Below are the code and all the weights of a small trained network. Each question names an input and a target symbol and asks about switching units off, where a switched-off unit gives its printed mean instead of its output.

import numpy as np


def w(rows, s, z=0):
    codes = np.array(rows[::2]) - 128.0
    scale = np.full(codes.shape[1], s)
    scale[-1] = z or s
    return codes * scale


def f(y):
    return y / 2 * (1 + np.tanh(0.7978845608 * (y + 0.044715 * y**3)))


def softmax(a):
    e = np.exp(a - a.max(-1, keepdims=True))
    return e / e.sum(-1, keepdims=True)


def log_softmax(a):
    a = a - a.max(-1, keepdims=True)
    return a - np.log(np.exp(a).sum(-1, keepdims=True))


def net(x, mask):
    ids = ['αβγδεζηθλμξστφψω'.index(c) for c in x.split()]
    T = len(ids)
    res = E[ids] + P[:T]
    u = 0
    for l in range(2):
        q, k, v = (res @ M[l].T for M in (Q, K, V))
        z = softmax(np.where(np.tri(T) > 0, q @ k.T / 2**0.5, -1e9)) @ v
        res = res + np.where(mask[u], z, O[l][:, -1]) @ O[l][:, :-1]
        u += 1
        y = f(res @ A[l][:, :-1].T + A[l][:, -1])
        res = res + np.where(mask[u : u + 8], y, B[l][:, -1]) @ B[l][:, :-1]
        u += 8
    return log_softmax(res[-1] @ U[:, :-1].T + U[:, -1])


Q, K, V, O, A, B = {}, {}, {}, {}, {}, {}
E = w([
[109,114,73,88],'α',
[96,154,142,98],'β',
[100,163,166,161],'γ',
[64,174,179,27],'δ',
[99,143,107,210],'ε',
[35,94,95,74],'ζ',
[208,47,11,164],'η',
[74,133,191,161],'θ',
[186,162,208,191],'λ',
[164,163,117,67],'μ',
[124,157,93,66],'ξ',
[224,117,130,193],'σ',
[186,159,148,93],'τ',
[174,43,8,156],'φ',
[176,129,140,127],'ψ',
[50,122,16,77],'ω',
],0.013)
P = w([
[141,36,98,77],'0',
[206,228,26,245],'1',
[78,59,195,215],'2',
[255,83,150,77],'3',
[123,209,25,230],'4',
[63,65,221,226],'5',
[254,90,154,82],'6',
[113,242,97,201],'7',
[28,54,231,242],'8',
[227,77,106,91],'9',
[108,238,123,217],'10',
],0.0075)
Q[0] = w([
[141,118,235,75],'L0H1',
[194,155,19,1],'L0H1',
],0.0066)
K[0] = w([
[156,166,194,92],'L0H1',
[180,198,3,11],'L0H1',
],0.0069)
V[0] = w([
[1,105,137,159],'L0H1',
[107,138,85,105],'L0H1',
],0.0086)
O[0] = w([
[90,147,129,134,250],'L0H1',
[212,136,110,1,105],'L0H1',
],0.0085,0.0022)
A[0] = w([
[126,159,122,162,252],'L0N1',
[132,117,87,169,155],'L0N2',
[155,117,114,80,192],'L0N3',
[91,238,127,159,88],'L0N4',
[217,131,105,146,92],'L0N5',
[124,113,135,55,132],'L0N6',
[107,148,173,148,110],'L0N7',
[126,115,127,248,220],'L0N8',
],0.013,0.0018)
B[0] = w([
[153,138,122,81,173],'L0N1',
[131,191,90,135,158],'L0N2',
[128,88,254,142,156],'L0N3',
[175,104,91,45,211],'L0N4',
[30,162,151,111,170],'L0N5',
[172,154,187,172,152],'L0N6',
[84,64,141,51,176],'L0N7',
[187,90,147,35,254],'L0N8',
],0.0078,0.0083)
Q[1] = w([
[59,172,74,87],'L1H1',
[180,2,186,95],'L1H1',
],0.0065)
K[1] = w([
[118,166,163,248],'L1H1',
[2,21,165,101],'L1H1',
],0.0056)
V[1] = w([
[52,1,188,138],'L1H1',
[63,178,178,120],'L1H1',
],0.006)
O[1] = w([
[63,114,127,253,253],'L1H1',
[52,254,245,109,138],'L1H1',
],0.007,0.005)
A[1] = w([
[2,176,120,225,254],'L1N1',
[204,103,160,79,196],'L1N2',
[163,34,166,187,97],'L1N3',
[83,222,222,109,196],'L1N4',
[72,131,200,82,218],'L1N5',
[149,187,90,110,110],'L1N6',
[89,110,160,163,20],'L1N7',
[51,194,41,113,230],'L1N8',
],0.0089,0.0036)
B[1] = w([
[219,254,179,200,189],'L1N1',
[209,184,112,127,223],'L1N2',
[190,69,157,130,178],'L1N3',
[97,86,43,184,212],'L1N4',
[35,134,83,96,255],'L1N5',
[81,110,212,169,148],'L1N6',
[103,57,233,250,137],'L1N7',
[228,156,168,69,177],'L1N8',
],0.0085,0.0067)
U = w([
[110,149,151,133,96],'α',
[79,143,116,129,114],'β',
[68,107,85,61,185],'γ',
[41,188,32,193,218],'δ',
[119,147,108,59,196],'ε',
[137,210,188,227,83],'ζ',
[137,85,53,174,143],'η',
[61,78,181,124,50],'θ',
[143,94,214,95,4],'λ',
[102,158,118,160,123],'μ',
[99,159,114,152,123],'ξ',
[163,103,176,140,38],'σ',
[114,141,147,148,126],'τ',
[142,54,23,173,52],'φ',
[137,105,162,138,104],'ψ',
[153,254,111,85,205],'ω',
],0.009,0.0042)

Each question gives the input, a string of symbols that net reads in full, and the target symbol t.
The units are the heads (2 rows each of Q, K, V and O) and the neurons (one row each of A and B). Each row of codes is followed by its name. A weight is (code - 128) times the scale printed after its matrix; where a second scale follows, it is the last column's (O, A, B and U).
mask holds one flag per unit, layer by layer, with each layer's heads first. A switched-off unit (its flag False) gives its mean, the last column of its rows in O or B, instead of its output. The means were averaged over made-up inputs and are rounded, as every weight is.
A unit's drop is (log p(t) with every unit on - log p(t) with that unit switched off) / (log p(t) with every unit on - log p(t) with every unit switched off).
The circuit of an input: a set's keep is (log p(t) with only the set's units on - log p(t) with every unit switched off) / (log p(t) with every unit on - log p(t) with every unit switched off). Starting from the 12 units with the biggest drops (on a tie, the unit counted first), units are removed one at a time, each time the one whose removal leaves the highest keep (on an exact tie, the one counted first), for as long as the keep stays at least 0.8.
units of the circuit, in order: the units of the circuit, biggest drop first
most important unit: the unit with the biggest drop
k most important neurons: the k neurons with the biggest drops, biggest first
k most important neurons of layer l: the k neurons of layer l with the biggest drops, biggest first
input β μ α θ θ θ θ δ λ, target λ: 2 most important neurons of layer 0 => (L0N8, L0N5)
input σ θ λ μ σ λ γ γ ζ, target ζ: most important unit => L1N1
input δ ζ θ γ, target ζ: units of the circuit, in order => (L1H1, L1N1, L0N8, L0N4)
input φ δ σ φ θ θ θ, target ζ: units of the circuit, in order => (L1H1, L0N7, L1N1, L0H1)
input τ ω θ η, target ζ: 4 most important neurons of layer 0 => (L0N3, L0N7, L0N8, L0N5)
input λ η θ γ, target ζ: units of the circuit, in order => (L1H1, L0N7, L0H1, L1N1)
input μ η φ λ θ δ θ θ θ τ, target ζ: 2 most important neurons => (L0N7, L0N3)
input ω δ δ β γ θ δ ω θ, target θ: 3 most important neurons => (L0N8, L0N7, L1N7)
input γ ψ ε ω θ μ δ δ γ ω θ, target ε: 2 most important neurons of layer 0 => (L0N4, L0N8)
input ζ ξ ω, target ω: units of the circuit, in order => (L0N8, L1N8, L1N1)
input α α θ φ, target ζ: 3 most important neurons of layer 0 => (L0N3, L0N7, L0N8)
input δ α δ α δ μ γ μ θ σ, target ζ: units of the circuit, in order => (L0N7, L0H1, L1H1)
input ε λ δ, target δ: units of the circuit, in order => (L1N4, L1N5, L0N8)
input α γ λ, target λ: 4 most important neurons => (L0N8, L1N3, L1N4, L0N7)
input δ θ θ β, target ζ: 3 most important neurons of layer 0 => (L0N7, L0N8, L0N4)
input β φ β η λ, target ω: units of the circuit, in order => (L1N2, L0N8, L0N4)
input φ ξ θ ω ψ θ θ, target ζ: 2 most important neurons => (L1N1, L0N7)
input θ δ θ λ, target ζ: most important unit => L1H1
input φ β δ δ δ α ξ ω τ λ δ, target γ: units of the circuit, in order => (L1N1, L0N4)
input ζ θ δ θ θ γ ω α ω ξ θ, target γ: 3 most important neurons => (L0N7, L1N1, L1N5)
input ω θ θ α, target ζ: 3 most important neurons => (L0N7, L0N8, L0N3)
input λ φ β ε η φ γ σ ω, target ω: units of the circuit, in order => (L1N8, L1N1, L0N8)
input φ ω δ φ θ, target ω: most important unit => L0N4
input ψ φ θ η, target ζ: 3 most important neurons => (L0N3, L0N7, L0N5)
